Each row has a hidden value. The values are split into ranges, and the band after each row names the range that its value falls in. Each part has its own value, ranges and names.
[  11   40   17  170   -8   36   55  -42  126   -7   17 -123  131   88
   81 -190  178  -10  148  -12  -25 -178  -82   -3 -130   38 -223  -93
  -44  -13  -14   32  234   35  115 -116  -43  -98 -143  -40    6   85
  177  -88  -61  -96   75   56   10   62]
[72]
[-104 -125 -139   45  -61  132   91  -93  -61   19  -33  104 -127  224
   94  161    7   24   45  -55   57  153  129  -16  163 -141   81  -55
   30  -85  127  -21  -23 -174  -59   58 -185  141  165   87 -238  -52
 -135  -94  222   68  -96 -120   31  -78]
[89]
[  -9   -4 -112  140   -8  124   80  119  -35 -101   27  -52  150  -81
   11  -52   79  193 -103   34  -75  -53   37   76  108 -113 -152   75
 -108  -97  186   27  206  122    4  -35 -228   -8  102   73   64  -22
   71   56   26 -106  182  145   98   76]
[78]
[ 136   82   67  215   -1    0  135  180  233   94  -30 -121  155 -301
  -15 -200   -8  -36  -30   46 -308   42   -3   83 -148   32  -72  -17
  110  100  108 -126 -101  136   40   26  -98  -15    5  -42   11 -194
  128  162  125 -244    0   23  203  -48]
[81]
[-232   73    9 -166  -12 -158  -64   -1  212  250 -192  237 -128  -57
  -97   41  -99  -84   81  297 -135  -57  -81  218 -109   86  137  -43
  133   77  -13  -47 -338   24   -8   61  182   92   75   69  -68    8
 -260  -17  200   15 -275 -129  103  -56]
[78]
[  20 -347   -9  126   37   71   34   96   39  -47  -70  237    2 -216
  -94  -11  -84   84 -240  202  -27  -24  -74   66   72  -13 -155  -43
  156    6  -27  -44  -33  201   31  100  -65   89  116  110   79 -156
  -19   35  140   46   49  123  -27   16]
[84]
[-172  147  -84  -44    1  -31   15  -27   95  262 -206  123  -76  -19
   -4  -13  -48 -118  116  148 -203   23   40  261 -147  103  101   34
   -5  107   97  -53 -240    1  -32  128   10   76  157  -31 -106 -162
 -273  -51  161  -82 -175 -169  103  -64]
[81]
[ -18   -9  103  114  -51   -4   48   38   58 -108   -3 -170  140  -26
   73 -237  129   87   22  -45   73 -141  -53 -197   23 -117 -302 -116
 -119    3   72 -105  218   70  138  -39 -108   51  -43 -107  -25   56
  253   -3  -23   25   70  100  -77   16]
[73]
[-299  259 -281 -136   -6  -94   79 -137  -53  -17 -144  143   35  182
  195  124   45    0  154   -9  113   13 -177   69  188 -103  -78 -172
   -9  -97  212  205   29   43    3 -141 -126  -36  191  185   85  -77
  -88  -72  185  -50   89  -51    1  102]
[71]
[  -8  247   99   84  -69  -13  210  -70  189  -66  -77 -172  -12  150
  156 -208  212  -51  222   -7   32 -126 -121  -93   11  -49 -130  -96
   95   35   68  -92   63   65   75  -52 -157   34 -154    9   18  -51
  329  -75  118    7  -18 -142   28  -87]
[71]
[ -92 -117 -117  -30  -40   94   33  -92   -3   67   18  145 -107  108
  -13  127   23   -4  152  -35 -135   99  144   76   77  -68  183   88
   25  -41    2  -61 -181  -49  -30   64    0   54  126  178  -99  -22
 -163   -2  211    8  -79 -119  108 -219]
[78]
[-269  -84  -33  -32   76  -50 -140  -13  176  182 -129  267   40 -135
 -110   88  -40  -89   27  126 -112  -59   39  148 -135   98  -41  -86
  -13  105  -26  -94 -256  103   39   36  163   49  108   49  -83  -18
 -306    2   79  -76 -139  -32   30  -22]
[72]
[-176  -85 -198  -39  -60   42   14 -143 -106   32    1  192  -87  130
  109   70   12   32  118  -61   -9   44   18   13  102  -50   13  -30
   -7  -46   51   -5  -98  -48    5   69 -139   46  174  110  -35 -101
 -189  -81  181   90   29 -153  -22 -131]
[89]
[  42  137 -103  135    2 -163   63  -83   -9   50   28 -158  145   49
  196 -218  -22 -222  230  -65  -56  -91 -211 -108 -218  -32  -94  -84
   10   89  -62  125   98 -102  123  -33  -23 -191  -21 -218  145 -120
  101   58  -45  -44   53   33  -11  -35]
[71]
[  17  137 -103  -31  -84   49   75 -254 -205  -91  -14  -73  -76  123
  172  -88   91 -128  296 -218  -76   -7  -82  -62  174  -56   25   94
  -33    5   74   52   28   62   34   -4 -106  -85   87   81  139 -112
  117  -10   71   57   98  -52  -99 -141]
[78]
[ 163 -120   48  133  -53  183   74   19   23 -128   -4  -47   -6  -67
  -44  -32  109   94  -10   -9 -120   -2   13   18  206  -30  -49   61
   30  -85  118  -23  115  168    2  -59  -45   -1   28  164   14   20
  236   22   66  -66   41  156  -28   67]
[81]
[-342  131 -232 -124   13  -91  -62  -50  -17  174 -114  240   18  -16
   53   55  -33   18  172   85 -109   40 -117  165  -33    8    9  -56
  -45  -14  103   64 -190   63    7    3   11  -26  191  147  106 -108
 -294  -14  156 -114  -26 -132   37   43]
[81]
[  62    8 -198   68  -86   -1   20 -107  -86  -79  153  -10   57   86
  161  -11   48   31  182 -132  -91   -2 -186  -52  114  -41  -27  -61
   49 -149   63  202  123  -29   45 -175  -73 -215   39  138  150   32
  110   15   40  -57  155   76  -23   71]
[84]
[  71  141  -95  153  -56    9  133  -65 -133  -89   -4 -173   84   20
  221 -194   14  -52   52 -120   -8  -27 -178  -77   60  -81 -200  -72
    4   -3  158  119  243    5   54  -38 -293  -77   51  -83  103 -142
  179    3    6  -27  171   61  -40   70]
[89]
[  81 -177   15  101   45   82  -17   88   35  -73  -97   86  -12 -154
 -138  118 -131  -34 -214  178  -85  -12  -63  120  154  -36  -16   27
   90  -14   91   94   59  132  -48  -19   50   37  135   96    7   21
   29   83    6  -45  -59  297  -23  191]
[71]
[ 254  -23 -108  372  -73  243  226  -99  -75   76  -70 -176 -143  211
  232   40  -42 -242   81 -201 -108  300  156  -52   17  -15  135  -39
   82   54  248  -21   31 -319 -115  153 -331   76  178 -229 -341 -351
   38  -99  127  -60 -176 -140  -55   28]
[71]
[-211  -41 -167    1  -36  130  -91  -33  -80   71  -17  207  -73  -67
   -6  139  -75   57  -72  -26 -176   49  110  178  107   34    0   48
  -81    0  205  -50 -145   29  -81  104 -205  105  256  109 -115  -74
 -338  -36   83  -19    8  -87   28   -4]
[84]
[ 165 -257    2  128    4  119   62   32    8 -121  -60   73   57 -203
  -45   76  -21   11 -100  -58  -78  165  -17  -57  261  -78  -69  -88
  113  -61  124    5    3  195   18  -73   39    1  167  188    4 -112
  171  120  165 -113   27  246  -75   96]
[73]
[ 134   79  110   18  -70  -85  -17  -51  176   47 -131  -22  -23 -165
    6  -37  -53 -186  -16   19 -137  -57 -100   39   63  136  -31 -155
  157   77  133   14  -99   73   29 -102   94  -24   57  -49 -137    3
   95   27   77  -21 -127  128  -47   86]
[84]
[ -43  135   51    2  -68   29  212  -43   85 -200   83 -219  -16  337
   81  -99  188   78  160   11  108 -183  -44  -92  130 -269  -55   52
    1 -104  -20   24  279  -42   53  -92 -157   57 -177  126   17  243
  321  -36   57   95   70   11  164 -182]
[71]
[-105  -63  -74  -57    1   45   -4 -149  113  155 -157  168  -68  174
  -36   60  131  -71  160  114  -38 -116  133  225  -71  130   55   11
  -46   -3  -43    0  -62    0   30   -2  160   13   63   38 -190   47
 -182 -175  123   23 -110  -48   30  -94]
[89]
[ -42 -178  148  356  -88  313  129  111  122   24  -74 -156  -35  114
   77  -28  117  153 -168 -108  116  162  344 -193   66 -130 -212 -209
 -110    2  319 -351  155 -224  -42  150 -430  390   53 -201 -606  -48
   50 -178  113   -9 -214 -153  -40   85]
[81]
[ -58   10  112   97   17  -82  -29  150  297   31  -83   57  142 -330
  -59   28  -92  -32 -175   57 -106   33  -95  -20   40    4 -176 -283
  165   59  177  -78 -137  149   33 -122    5   60   50   64 -108    1
   40  140  115 -181  -96  133   68  164]
[72]
[ -51  -50   14    3    3  -72 -100   51   65   32  -94   33   70  -93
  -52   29  -95  -13  -49  122  -23  -18 -174   24   56  -36  -99 -158
    5  -54  101  140  102   30   38 -148  161  -27   79   35  -38  160
   11   38  -13  -97 -105  262  -63  285]
[73]
[ 285 -143  140  166  -38  120  201   -6   55  -47  -85  -99  -66  -88
  -24 -215   -3  -93  -96   55 -144  -60   11   85   23   33  -86   71
  152   92  -28  -67   94  133   43  124 -115   82   -9  -33  -42 -138
  225   -6  109   49   44  100   50 -165]
[78]
[-269    3 -235 -108   49  -42 -124 -112  -33  102 -141  314   17  -66
    9  232 -111  -86   34   -5  -85   75  -79  171  111   58  -18 -143
  -12   -7  144  144 -168  101  -21  -66   79  -30  288  187    1  -71
 -321  -11  115 -118  -12   47  -57  144]
[71]
[ -29 -217  -61  111   44  161   74   91  -78 -156  -84  108   42  -85
  -73   35   54  165 -159  155   64  -30   29   31  202 -163 -110  104
  -26  -79   88  -25  125  201   -7   49 -121   82  139  138  110  -95
   63   51   93   26   81  168  -22   54]
[78]
[   3  108  -36  119   49   77  107  115  -26  -27 -168  -50   35 -132
  -31  -28  -50  -25 -108  181  -89    9  -54  155   70 -105  -18  127
   21   21  198   48   78  136  -63   41 -148   40  125   20   97 -149
   36  104   52 -110  -23  135   88  129]
[78]
[  40   73   15  -18  -96  -75   59 -112   14 -106  -45  -64    7   17
  132  -52   15  -70   20  -98   62  -67 -115 -126  198  -62 -129 -172
   76  -13  132   49   77   20   65 -113  -89    2   64   -5  -68   25
  167   -1  100   97   38   97  -69   -5]
[84]
[ -46   -2  -63  -26  -70   20  -85  -30  119  174   -6  225 -113 -198
  -66   31  -13  -17  174   49 -395   55  -11  184  -19  187  187   85
  112   40   54 -121 -431  140  -33   64   92  -44  119  190   63 -137
 -169   49  179 -102 -120 -176   38  -89]
[78]
[ 149   65  -78   32 -134 -117   42  -87   42   -9   21  -11   11  -79
  157  -89   27  -65  143  -86 -115  -19 -131 -109   88   58   13 -111
  129  -10  103   18 -129    9   64  -77  -21 -132  101  -43   44 -145
  144   52  153   48   20   -7  -81  -43]
[89]
[-106  -23  -12   13  -32  -21  -93   93   85   25    3   75   29  -93
  -63   24  -43  128   -3  154 -101  -22 -193   57   69  -36  -50  -86
   43 -111  106   93   41   63    4 -133   66  -31   16  173   64  174
   12   38   18 -122  -75  131    6  261]
[81]
[  18 -415 -309   79   90  184   91   91 -122   53   95  327   22  -75
 -159   14  -74  187 -118  251 -301  -27   68  440  -90    3   58  338
   23  -91 -208  125   17  186   -8  197  -62  -63  175  286  276 -162
 -274   38  144  -72  291   90  268 -236]
[78]
[  45   -5 -157  355  -72  314  208   -8  -50   18   42 -127  -28  166
  220   71   33    5  -22 -268  -99  291  240  -29   86  -97  -32  -78
  -22  -32  346  -92   90 -238 -113  102 -536  146  170  -58 -358 -245
  -46  -96  147 -144   -3 -190   86   12]
[72]
[ -40 -235 -227   55  133  185    7   99 -216   20 -124  274  -44 -166
 -201   62 -170   46 -263  366 -216  -91   28  487   -5    6   48  413
  -49   14  -25  144   46  240  -95  242  -90   24  275  130  254 -200
 -328   55    3   -6  147  202  128  -16]
[89]
[ -92  100  -70   13  -13 -157  -87  -45   73  127 -153  147   68 -258
   84  -16  -87 -149   68    1 -109   46 -200  -16  -11  116  -81 -231
  110   90  158   11 -244  110   48  -61   58  -82  171  -30   51 -212
  -91   71  120 -100  -91   -3 -125  161]
[89]
[ -18   55  100  101  -20    0  110   30  121  -96   61 -210   97  124
   26 -177  160   33  116   49   56 -191  -19 -110  -50 -190 -108   35
  -27  -25  -56  -51  215  -18   95  -72  -66    1 -186  -24   15  177
  241   37   -9   25   10   60  137 -118]
[89]
[ 124  -25    9   93  -91   15   13   -9   87  -79  -30  -17  -47   70
   29  -34  130   63   77  166   23 -158 -139  -28  104   29   -1  -11
   75 -113   74   62   99   21   19 -122   51  -85  -33    5   40   74
  227  -60   16   78  -84  107 -124  180]
[84]
[ -50 -146 -222  -40  -63  -50 -120 -128   23  103  -38  295  -15  -22
   44   73   37   22  119   26 -120  -83  -29   94   21  219   -7  -98
  -35  -35   28   45 -184   58   54  -11  138 -108  229   22   -3 -110
 -174 -110  101   48   22  -17 -188   38]
[71]
[-223 -155  -75  391   18  385  130    1   -2   37  -10  -37  -12  320
  161  115   99  100  -10 -170  139  275  173  -87   19 -177 -213 -247
  -72  -93  254  -92  275 -263  -77   42 -472  242    7   45 -414  -31
  -93 -237   71 -196 -110 -198   17  225]
[72]
[-145   76  -95  121  -48  192   70   -2  146  121 -147  203 -111  -66
   51  102  117   55   60   16 -188  147  131  162   76  128   37  -36
   72   20  296 -223 -327  114 -101   97 -239  134  171  148 -148 -307
 -157  -96  266 -131 -126 -315   22   19]
[84]
[ 111 -115   15  221   52  119  125  218  220   16    3   44   97 -281
 -140  -74   -7   56 -172  174 -311  -36   98  216  -92   34  -40  141
   98   70   26 -141 -111  225   -9  115 -114   44   49   75   58 -182
   32  138  110 -162   68   62  237 -122]
[71]
[  65 -232  -13  435  -42  409   54  105   98   53   30  -56  -50   82
   17  191   37   80 -126 -131 -122  280  324  -15   71  -26    0  -96
  -41  -64  328 -172   70 -227 -146   68 -317  201  119  -35 -502  -54
  -60 -112   51 -199 -210  -66    2  226]
[71]
[-103  -43  -82  443   20  253  204   76  -44   68   -5 -254   46  321
  220   27  -52  -51  -86 -149  144  260  210 -152 -111 -287 -140 -181
 -104   10  256  -57  330 -471  -80  140 -540  250   66 -285 -476 -108
  -87 -119   14 -121 -149 -126  106  122]
[71]
[-204  124  -29  -87  -21 -141  -86  -55  -21   53 -184   70  -18  -27
   34  -60    8  -60  113  160   72 -154 -120  -37    2  -26  -31  -10
  -77   64   77  -30  -89   41   45   35   66   22  116 -122   65  -54
  -74   -1   27  126 -144  -13 -146   59]
[78]
[ -67 -121  -99 -114  -38  -52  -85 -116  185  104 -126  340  -39  -89
  -39  191   15  -36   42   37 -114    3   -6  151  131  198   19 -207
  123  -35   72   25 -278  140   27 -117  220  -29  194  203 -134  -18
 -157  -68  232  -34  -71   28  -65   35]
[72]
[-224   64  -86  -66   48 -117 -159    4  181  325 -185  279   -3 -193
  -99   58  -95 -121  126  225 -265    1  -94  287 -210  211   96  -60
   61   88   28   12 -350   91   -3    4  249  -57  126   65    9  -76
 -347   12  109 -187 -225  -72   47  115]
[78]
